Each row is followed by its class number. Each block has new classes, again numbered from 0 up, in any order.
[ 72   6  62 -49   9  21 -17  54  19 -29 -23 -17  14  52   1  70  48 -46
  42 -34   3  14   6  -4 -32   6  44  36  52 -18  -9  18] : 2
[-23  13   8   7  -2   2 -10 -27  20  -5  -3 -18  21 -18 -10 -62 -27  20
  11  15   0   4   3  14  -7  -5  16 -36   7  27  27  10] : 5
[ 12   0 -29   7 -13 -22  20  -3  11 -13  -5   0 -24  -5   1 -32 -12  20
  11   5  -8  12  15   6 -21   6   8  20 -17   1  -4  -6] : 5
[ -7  21   3 -17  21   1   0  -1  14   5  -8   6  17  -6   6   0 -32   7
 -15  11 -10   5  29   6   9 -12 -11   4 -40   3   4   2] : 1
[ 19 -10  19 -11 -10  -3  -4 -21 -10   4 -19  -7  21  13   6  20  18 -11
   7  -3  -5 -10  -5   4   4   9   1   6  12   4   8   3] : 6
[ 19  52   3   6   9   6 -34 -22  -1   1  37 -11  -9  22  -6   8  -7  12
  -3  11  -9 -30 -12   2 -22   6 -11  -9 -24   2 -17   4] : 1
[-114   37  -19   35   31   16   -2  -14   18   35   35   16   -8  -22
  -13   -7   -6  -29  -39   23   31  -26  -36  -36   65  -28  -29  -96
   28   15   37  -13] : 3
[-40  46  25  42  -2  37  -1 -43  13  37  86  -7 -21 -13 -41  63  18  -6
 -16 -14  -2 -15 -12  15  22  11  -3 -41  36   7   6   8] : 3
[-15  10  -3  17 -12 -10  -1   6  12  -9   1   2 -15  -6   8 -39 -16  26
   1   0   0   8  19   9 -13  10   3  12 -23   6  -3  -3] : 4
[ -7  -9  33  16 -16  35   3 -33 -16   9  57   7  14   2 -27  33  13 -17
   7 -30   7  -1   8   8  51  -6 -13 -30  32  -7 -23  -1] : 7
[ 21  30  -5  -6  22  -6 -56   3   4   7 -11 -15  -9   5  13 -19 -26  34
   9   5  -4   4  11 -10 -25  -4 -11   4 -20 -10 -14   1] : 4
[  5   1  20  -1   5   1  40  -9   2 -20 -12 -20  19 -14   3 -10  -9 -36
 -15   9  -3   2   9   2   6  12   3 -22  16   8  22   8] : 6
[  8  35  22  -7  24  -9  27 -13   2 -30 -28  -8  13   1  -3  31   0  -3
   8   8 -12   1   8  10 -20  -3  -7  -4 -38  -3  11  -5] : 6
[ -7  11   9  -2   2  -7 -15 -23   2   2   2  -2  -5  -7   4   6 -33  -1
 -13   2 -12  -1  19   5  -9  -3   8  -7 -25   2  19  13] : 6
[ 17  56  16 -14  46   4 -44 -14  27  12 -13   9  -1  33   6  10  23 -23
 -35  23  26 -14 -13 -61  50   2 -27 -22  16 -21   3   8] : 4
[ 27 -15  24   5  27   2  38  -2 -14   3 -25  -7 -27 -15   0   5  29 -24
   1  34 -21 -18  -8  20  35   3 -17  15 -11  16  20  13] : 4
[ 25  32 -18   0  16  -3   8  10   4 -18 -21 -20 -11   0 -23 -22  -6  33
  33   3   7  10  15  -1 -25  -1   2   3  -2   0   5 -16] : 5
[  9  29  13  -7  30   9   2  -2  28 -14  18   0   0  -3  -2  28   5 -32
  -6  -9  -3   6  18   0  24 -12  -5   2   0 -12   3  21] : 4
[ -7  20  16 -13  22   9 -12  13  10   9  -3 -15  18  10   5  29 -11  16
   6 -11   0  18  19  -8 -14  -1 -12   7  -1 -14 -17 -13] : 6
[-65  43  21   2  24  45  -7  20  68  45  89   5  20  10 -14  41  28   7
  24 -22  -9  34  42  18   2 -27 -37  29  -7 -10 -88 -21] : 5
[ -1   9   0   7  -2  -3  11 -25 -14  -7   2  10   1 -18 -24  16 -15   9
  -2  -3  -8 -12  -1  17   1  -7  -4 -20 -34   5   8   7] : 7
[-14   2 -13 -17 -11 -18 -34 -22  13  -2  16  14 -23   9  17  20 -39 -21
 -53  11  18 -19 -12 -46  18  38  14  10  -3  -3  15  31] : 2
[ 14  32  11   0  23  -1  12 -16  -4  -7 -14  -7 -13  -2  -5   6 -10   3
  -8  15 -15  -3   1   8  -6  -3  -8 -13 -26   3  11   6] : 0
[ 31 -12 -16  20 -21  -1  22 -28 -27  24  25  11 -14   4 -22  21  24  11
  -9  -5 -26 -31 -25  36  16  -4  -5  -8 -10   4   3  -7] : 1
[ 32  27 -28   6  20 -19  13   0   2   6  20 -32 -27 -27   5 -63 -21  12
 -18  27 -30 -15  -3  53 -32 -17   5 -29 -25   7  -8  31] : 3
[  8  11  -1 -16  19  15 -22   0  21  19  -8  17  15  11  -7   1 -14 -20
   0 -12   2  26  39  -6  36 -40  -7   8  -7  -9 -17  -7] : 5
[ 22  26   0  11  12   2   1 -19   6   8 -10   6 -16   9 -16  14  -3   0
   2   3  -7  13  11  -1  16  -6 -17  10 -12  -3  -1  -8] : 5
[  5   5  -8  19 -29  11 -13 -23  -9  27  22   2  -6  13 -12 -10 -14  11
  -3  -1   1   2   8 -12  10  10 -16  10   0   6 -29 -23] : 5
[  5  22  10  -1  11   9  -2 -21   2   3   4  -2  22  -1 -12  32   6  24
   7  -1   0  -7  -8   6  -3  15 -17  -3 -14   0  -6  -8] : 1
[-33   0  -6  19  43  -1  19 -24  -7   1 -21   9 -32 -38 -33  -7  15  31
   1  21  11  -7  -6  39  36   2   1 -19 -31  14  16 -11] : 2
[ 13  23  31 -12   9  15 -29  -9  -1  15   9 -27  15  21   0   2   1 -16
  -6   9 -14 -11  -6  11   9 -11   3 -37  30   6   4   7] : 2
[ -5  29  -7 -15  25  -7  -5  28   4  -3 -39   0 -10   2  16  31  -5  18
  19   3  -2  15  13 -13 -37   0 -22  22 -41  -7 -19 -19] : 0
[-30  21 -24 -25  37  -6   6  18  26  -4 -25  32  22 -16  -6  40 -22  29
  10 -21  13  30  42   5 -16 -30  -6  36 -65 -24 -36 -26] : 3
[-22   7  11  -5  16  -2  12  -3  20  19 -10  17  15  -7  -6 -34 -23  14
 -19  30 -16  -6  17   0 -12 -13   3 -13 -35  10  15 -13] : 1
[-15 -30  -2 -21  47 -17  40  30  23 -28 -46  32 -11   8   8   1  10   9
   7   6  18  31  31  -4  17   2   5  61 -28 -21 -29 -28] : 2
[-18  12   0   0  21   0  -3   0   8  15   3   5   0   1  -2   4 -13   0
  -9   8  -1  -7  -7   1  -3 -15  -4  -4  -8   0  -1   1] : 3
[ -7 -21  -3  -6  18   3 -16   5   4   4  -6   8  14  -1   6  13  -4 -10
  16 -15   8  12   3 -14  11  -5 -25   7  18 -13 -20  -1] : 7
[-62  11  18   3  13  23 -48  37  32   7  48 -23  -5 -21  13   8 -53   9
  16 -19  10  26  10 -37 -58   8  12 -47  29  -7 -15   4] : 7
[ -9 -15   6   4  -8  -1  13 -12 -16 -11  10  -9 -23 -21  -8  28   5  -5
   8  10  -4 -22 -21  19 -11  26  14  -4 -11  17   9   8] : 2
[-13  28  19  -1  30  -3 -15 -16  24   9 -27  -8  17   9   4 -24   1   4
 -11  20   4   0   5   5   5  -5   6  -3  11  14  10   3] : 3
[  2  19  -6   3   6   3  -8 -13  -6  16  -9  -2   0   1 -15  -3  -2  37
  14   4  -1   4  -9  10  16 -15 -16 -15 -21   3  -8 -11] : 5
[ 26  58  -7   2  27 -16 -20 -32   6 -15  -7  -7 -14   0  -8 -20   5  20
 -16  23 -10 -28   0  32   4  -8  -1   2 -63  11  -5  19] : 4
[-27  -8  27  11  -7  10  22 -10 -10 -27  -2 -24  25 -36  -9 -22 -33  17
  13   2  -6  -4  -1  24 -20   2  30 -41 -10  28  28  -7] : 4
[-12  30  -6   6   8  10   8   5  -5 -10  14 -14 -22   1  -7  13  24  -8
  16  -1   8 -15  -4  -2  11  -2  -9 -19  15   7   7  -1] : 0
[-19  -6 -13  15  -5  -2   7  -8 -12   8   2  -6 -18 -14   2 -31 -14  28
   1   4  -6   1   1  17  -4   3  -3 -10  -8  11  -1  -6] : 0
[-17  16 -15   6 -22  -1  -9  -2  -5  11  10  -3   5   6   5  -8 -25  15
  -8  -5  -6  -3  -5 -12 -27   6 -15 -10  -7   3  -8 -10] : 0
[-14  20  15 -13  28 -18  14  -1  19  -2 -67  11  24  -1 -19 -15   2   3
  -5  34 -14 -11  13 -13 -33 -23  20 -21 -23  17  37 -23] : 7
[  2  15  19   6   7  11  -6 -17  -4  10  13  -4   7  -9  -8  -2 -10  13
  -6   5 -11  -8  -6  14  17 -10 -11 -24 -18   3   4   7] : 4
[-25  18  19  17 -13  10 -17  -4   3  27   0   6   3   1  -7  10 -14  28
  18  -6  -4  11  21   8 -32   3  -8  14 -12   7 -12 -20] : 3
[  2   8  15 -18  14  14   7  10  21  12  31   8  13   3  -1  14 -17  -5
 -15   4  -6   0  11 -15  -5   0  -6  -3 -10 -13 -10   6] : 1
[-37  -4  -2  20 -27  -1  18 -21  -8   8  27 -11  -6 -29 -10  -5  -9  32
   1   0  -1  -6   9   9 -27  21  14 -30  -8  10   1 -23] : 6
[  9   5   0  17   1   4   5 -31 -21   5  12  -2   0   2 -16   6  -6  -5
   0   1  -4 -21 -21  15   6  -7  -7 -13   5   5   0  -2] : 3
[  8  24  -1  -9   9  19 -20  11   7  12  18  -3  -3  12 -21  19  -1  21
  22 -12  13   7   0 -16  -2  -8  -6  -5  -1 -11 -22  -9] : 5
[-12   6   2   5  -3   1  10  -1  -1 -12   8   5 -21  -3 -10   2  12  -2
   6   0  12  -4   6   5  12  10   6 -10  -1  -1  -3  -8] : 2
[-66  19  12  17  -8  39 102  41   4 -30  27   1   5 -61 -60  40   0  21
  21 -31  33  30  66  12   9  18   5 -15 -17   6  -7 -41] : 7
[  3  32   0   5  11 -12   7 -10  -3   6 -10  -1  -9   3 -28 -18  31   7
  -1  26 -16 -43 -27  21  -5 -26   5 -45 -13  18  31  11] : 7
[-30  12  10 -11  18  -3  16 -19  19  14  -5  13  18 -14 -10  -3 -16  29
 -20  29 -11 -15   8   4  -3   3   2  -2 -45  15  19  -4] : 1
[ -6  -9 -25   6 -13  -5 -25  -1 -10  19  23   2 -30  -3   8  18   5  -2
  -6 -13  10 -13 -10 -11   1   8   1 -11   3  -9 -11   0] : 6
[  1 -14 -12 -22  72 -13 -27  19  26 -18 -41 -13  11 -13  11 -10 -36  54
  42   5  -3  28  18 -12 -57   0  -4  54 -19 -18 -15 -16] : 4
[ -4   8   5  -6  12  -7 -14   4  10  -3 -11 -13  -4  -5  22 -19 -27  -4
 -10   3  -1  12  20   0  -8   0   6  -7  -9  -1   3  11] : 6

A new block, with new classes numbered from 0.
[  0  10   8  22   5   9  -4  16  10 -16  -8  -3  12  -3 -23   4  -5   8
   3   9   1   8  25  11 -10  -8  -1  15   4   3  13   7] : 6
[ -7  10   0   6  -8  21  13  11   2 -20  -3  -5 -20 -32 -24  18  -2 -16
  30  16   4   7   2  -9 -29   9  -8  15   1  50 -10 -14] : 0
[ 22   2  -7  -3  -2   6  -5  -8  10 -32  16  -1 -16 -15   4   1 -14  -5
 -26 -10 -13   5  -4   2 -13 -17 -29  16  -6  26 -22  -1] : 0
[-13 -18  15   4  10 -28 -11 -15 -10  -9  20  -2   1  -8 -12  23  50  -6
 -17 -31  27 -25  15 -11 -31   1  14   9 -19   2 -16  -6] : 6
[-22  21  15   4   2   2  -8   5   1  -5   7   8   0  18   6  -1 -18  -8
  -2   5 -14  10   9  15  -4  12   6  -9  15 -24  -4   7] : 8
[  2   3   3  32  -1  17 -32  14  -4 -13 -12  13 -20  -9 -12  25 -23   1
  -9   4  20   7  18  -3 -15 -21  12  -1  -1  -6 -15  -7] : 5
[  2  18 -14  37  -8 -12  -6  12  33  41 -20  16   5   9  27 -14 -35   0
  -2 -22  10  30  -9   3  34  12  -8  -9  11 -46  11 -12] : 5
[  7  -8 -27   8   9 -15  -3 -11  29  -8  -2 -23 -20  11 -14  -8   1   3
 -25  -5 -27   2  12  -8  -5 -31 -36  12 -11  40  -9  11] : 4
[ 20   5  -4  11  -9  -3 -11   3   8 -31  -8   1  -4   9  24  -6   7 -19
 -20   0 -12   0  -2   8  15 -22 -13  -4   5  -2 -17   9] : 9
[ -7  27  54 -42  30  13  12  -1  38  18   7   4  30   7  43 -20   1  34
  -9  25  50  -5  63  38  16   3  36 -41  23 -22  35  -1] : 7
[  1 -25   1   3   1   5 -11  14  -2  -8  10   0  12 -12  -6 -25 -12   5
  13   4  17   7  10  -7 -24  -2 -12  28  -6  22  -1 -12] : 0
[ 17 -10 -12  27  -3 -23   6  -2  27  -9 -13   3   0  20 -29  -2 -14   3
 -31 -23  27   0  -6 -24 -38 -15 -25  13 -18  23   1  -5] : 5
[ 13  -7  15   1  11 -24  -7  -7  28   3   0 -12   1   3   1 -12   0   0
   2 -30   5 -12   1  19   7  -7  -1  -4 -13   5 -21   3] : 3
[-17   0 -37   0 -26 -10 -26  -3  -8  15 -27  -2 -20  27   2  16  -3   2
   1  21 -10 -12  34 -12 -19  38  30   8  20 -13   6  -6] : 8
[ 33  -1   0 -17   4   0  -7  15  10 -23  -2  20   1   7  -8  -9 -16  19
   2 -17  30  -5  11  -3 -19  -3 -10 -13  -3  34  -1 -12] : 9
[  7  -2   7  -3  14 -23  -3  -3  26   9   3 -21  11   9  -7   2   1   6
  -6 -11  25 -16   7  34  -3   2  26  -4   0   4  -6   1] : 2
[-23  15  39 -22  10  17 -15 -12 -27 -16  12  10 -27  15 -13  -3   9 -10
  12  42   4  -3   9  -5 -31 -10 -10   4  13  37 -32  12] : 7
[ 18  13 -15 -13 -11   3 -22  -5  14  -9  11  21  -5  -4   1 -21 -15   4
 -20   1  -1  13   0  -2 -30   4 -51  31   5  11 -21   1] : 9
[ -6   4  -4 -26  10 -32  -9  -2  30  12  -5 -18 -10  12   3 -26  21  11
 -18 -38  35  -5  44 -14   2  14  12   4  -5  -2 -19   5] : 4
[  6  21 -31  28 -13 -27  38  16  43 -28  43 -32  17 -25 -14  13 -19 -12
 -30  10 -26  31 -13 -22  -9 -52 -27   4  -7   8   9  -6] : 0
[-18  32   1  22 -25  -5  11  17   6  19 -24  -4  12  19 -10  -3 -13  -5
   3  11  12   9  12  -2  -2  18   7   8  34 -46  -5  10] : 1
[ 40   4 -13  12   6 -25 -16  -6  32 -20   6 -10  -2  19  -7 -10  -1   1
   5 -23  -9 -16  -1  27  15   3   0 -15  -7  22   0   0] : 2
[ 10  -9   2 -15   4  11   2 -12  -5 -25  22  -2 -10 -14  10  -3  -7  -3
 -18   3 -14   2   2  -8  -5 -24 -25  15  -1  32 -18  -1] : 0
[ 33  -3  -6   1   6  -4  -8  -4  27 -29  -7 -10 -16  -4  -5  10 -24  10
 -11   0   4  -1  14  58   2  -8  19 -19 -24  20   4 -21] : 4
[ 22 -10  -2 -13   2   1  -7  23  -4 -12 -24  -3   1   1 -11 -12   6   9
   1  -6  23   1   5  -3 -30  19  -9  14  -9   8   0   1] : 9
[ 40 -13 -17 -11  -5 -31 -15 -18  17   1  18 -31   1   3  -1  -9  14   0
 -23  25  13  -4 -14  17  18  -8  37  -3 -26  -7   1  10] : 2
[ 10   4   9 -19  11 -21  -7   3  23  -9  -4  -6  -3   6  19 -14  -9   1
   3 -16  -2 -14  18  10   1   6   4  -8  -5  -6 -11  -7] : 3
[ 19   9  25 -32 114 -24 -52  15  64  59   9 -56  -3  68  11 -48 -14  52
 -34  39  41   8   7  34  -4   5   4  44 -21  58  62  70] : 9
[-11 -18   1  21  20   0  -1  14 -16 -19  10  -4 -11  -2 -29  21  -7   7
 -12 -25 -14  21 -13 -44   6 -26 -29   6 -14  25  16  -2] : 6
[ 38 -27 -12 -22 -21  12  -4 -39  -9  -6  -9   9 -19   8  -8 -22   0  -2
  -9  25 -28 -13 -11 -30   6  -4  -8   0 -11  24 -13  23] : 8
[  7  17 -26 -22  -5  19 -21   3 -15 -28   5  11 -35   9   3   7  -9  12
 -35 -29  14  15  24  -2  16 -31  -5  14   9  25 -37   6] : 4
[-13 -16  11   4  24 -18 -13  20  17 -30  17 -18   9  24   3   3 -28   2
 -24  17  36  17  -4  34 -16 -27  13  15 -29  27  26 -22] : 3
[  1   9   5  16  17 -22 -31   0  27  16   0 -15  -3  25   8   2  -3  12
 -14  -9   4   0  11  42  18   5  17 -22  10 -18   4  10] : 2
[ 20  21 -30 -22 -21   9 -13 -23   6 -28  30  16 -17 -19   2  -5 -22   2
 -19  58 -37  14  10  20 -26   3 -20  12 -12   0   1 -15] : 4
[ 14  -2 -10  -5 -10  -8   9  -4  15 -13 -15  -3  -4  10  -8  -9 -15   0
 -21  10   6   2  26  -3 -22 -25 -26  11   3  22 -18  -9] : 5
[ 27  -7  15  18  22 -18 -24  -3  51  19 -27 -46 -10   7 -68 -16  22  35
  52 -21 -25 -28  86  31 -13  -1 -48 -13  18  63 -25  18] : 1
[-19  -1 -16  -8   1 -22  19   5  29  27 -13 -43  15   4  -2  -5 -11  -5
  10  19   0  -4  10 -13  22   8  23  21  17  -1  13  -1] : 2
[ 19  -4  18  11  45 -19 -34   5  32  -4  -2 -30 -10  16 -11 -13  29  27
 -24 -41  -8   1  46   7  18 -19 -23  -5 -11  14   5  34] : 6
[ 14   8   8 -11   0 -20  -1   1  21   2   1  -3   8   4  14 -29 -22  -9
  -8  -4  -7   6 -18  15   8  17  -4  -7   0 -40 -10   2] : 2
[-29   9  12 -27  39  23 -24  44   0  15 -25  -2  -5  29 110 -16 -21  10
 -37   3  65  33  31  30  93   1  88 -24   8 -65  44  -6] : 4
[ 19  -6  -8   5   9 -17  -2 -12  17 -15  20   0   1  -8  -2  -8   7 -10
   0  -6 -26 -13 -26 -18 -17   1 -26  14 -30  11   5   3] : 3
[ 19  16 -10 -13 -13  -8 -12   0  -4 -20   8  -3  -2   0   6  -9 -14   0
 -14 -17  -9   2   7   4  -3  -1 -12  21   7 -20 -29  -4] : 7
[ 32   4  -5   6 -22 -29  24  -1  46 -59   6   9  14  -8   3 -20  -2 -26
 -34 -34  33   9  -6  -3  -6 -16 -17   3 -32   9  -6 -27] : 6
[ 25  49 -31 -20 -24  17  15  12  23 -36  13  -4 -10 -18 -24  -7 -21  -9
  -9  32   2  21  15 -20 -24 -13 -40  38   7  28 -15   2] : 1
[ 23  10  11  19  14  16  23  27   8   4   0   5  30  15  12 -45 -26 -17
  15 -25  42  30 -60  26  45 -11 -16  34  -8   6   1  13] : 1
[ -2  -3  22   1   3  13   1  -4   4  -2  -1   0  17   4  -7  -8 -13  10
   3  17   7   8  -7  31   1   7   0  17  -7   1  20   1] : 3
[-18   5  23  12  -6 -29   2   7  -2  -4 -11  13  11  53   6 -15 -21  -5
 -18 -11  13  12 -14  16  -8   7 -12 -12  19 -14  -6  -5] : 9
[ 27   9  16   1  29  14 -34  12  -4  -9  13  -3 -16 -18  10   5   4  -4
   1 -15  21 -10  -2  15   5  -5  14   4 -15 -10 -24  14] : 1
[  0  -4  -4  -4 -16  -9  -2  -7 -15 -17   2  -3   3  11  -2   6 -14  -5
 -23 -11 -13   4  -4  11  -2 -15 -24  22  16   4 -32  -5] : 9
[  9 -14 -11  23  19 -15 -60   3   2 -36  40  25 -22 -16  -8  11  -8   7
 -18 -50 -10   8   5 -30 -17  -4 -38   8 -32   7   1 -24] : 6
[  4  39  16 -34  38  -7  26   8 -16  42  15 -13  19   1  24   4  -5   2
   5  -8  25 -14 -12  13   9  14  50  25   8 -34 -16  24] : 5
[-21  -9   0  24   8  -1 -16  19  10   0   2   5   0   8 -22  -2   1   2
   3  15  32  19  18  -7 -22 -29 -10  17   0  36   3  -1] : 6
[-16   1  13  19   0 -11   4   5  12  11   0   5   6  12  14  -3 -15 -14
   4 -26  -6   8 -10   6  22  -1  10 -28   6 -26  -8   1] : 8
[ 25  -8  14 -24   1 -18   2  -7  18  -6 -11 -23 -17  -8 -19   8   2   9
 -21  12  20 -16  28   5 -34  -6   2 -21 -12   2 -22  -3] : 1
[ 10  15  10 -18  18  47   7  14  -4  11 -19   7  -2 -18   5   3 -10  22
  -3  -4  11   8  10   9  -6  20 -30  17  11  -6  12   7] : 1
[  7   4  18  34  11  -7  -7 -13  47  19  -5   6   2   6  16 -11 -31 -21
   6  20  24 -10  -3  14  22 -42  24  -8   2  14 -21   5] : 5
[ 25  -2  11   7  -8 -22 -17  -7  29  -1  -5  -2  -7  -1  -8 -12 -24   4
  -2 -18  -3   7  -8  21   9   4  -1 -17 -18 -18 -14  -4] : 3
[-12   4  10 -15   3   8  -2 -18  -8   2   3 -11 -13   3   1 -10   9 -11
  -7  38   3   7   3  38  -2 -11  11  20  -4  13 -26  13] : 4
[  9   3   2   6 -12   1 -14 -23  18  -5  -5  -1 -30 -11  24  12 -20 -17
 -26  23  -7  -4  -5  11   1 -11  12  -5   5   3 -25   1] : 0
[ 23   0 -12   4  -6   8  -2  -8  13 -21  -1  -9 -10  -7   6  -5 -13 -10
 -24  -1 -17   6  -2  -1  13 -25 -40  19  -1   7 -19   1] : 1
[  7  -5   0 -22  15 -22  -4   8  17  15 -13   9   3   4  43 -24  11  -1
 -28 -20  12 -18  32 -10 -17 -24  -7  -3  10 -27 -38  15] : 6
[ -4  23  22  12  13   7   2  11  11   5 -10   6   0   2  25  -6 -20 -12
  -5 -34  20  18   2  25  34  -9  -2   0   9 -19 -22  -3] : 5
[  7  -1  15 -18   3 -28  12  -5   1 -11  10 -28  16  18 -27  -6  -8  13
  -6   2  -6  -5  10 -11   3  -1   4   6   6  10   1   6] : 9
[-30  14   3   6 -13 -21   5   3   5  16  -1  10  -1  16   1 -14 -12  -5
  14  -3   8  16   7  19   1  20   8 -14  11 -20 -11 -19] : 4
[ 11  24   0  -4  -5 -44   5   4  15   3   5  12   7  42  -4 -14   2   3
   0 -44  28   1 -11   2  -2  28  -6 -13   9   6  -6  -5] : 9
[ -6  -6  14  -4   7 -11   4   7   8  -9   2  -8   5  10 -10   8  -7   7
 -15  -6  21   5   4  -9  -5 -13  -2  -6   2  16   4  -6] : 9
[  6  -4  -6  15  -2 -28 -36   8  16  -5  23 -17   1   0   3 -16  15 -12
   9  12 -16   5  25  28 -11  -9   9 -14 -13 -19 -21   5] : 8
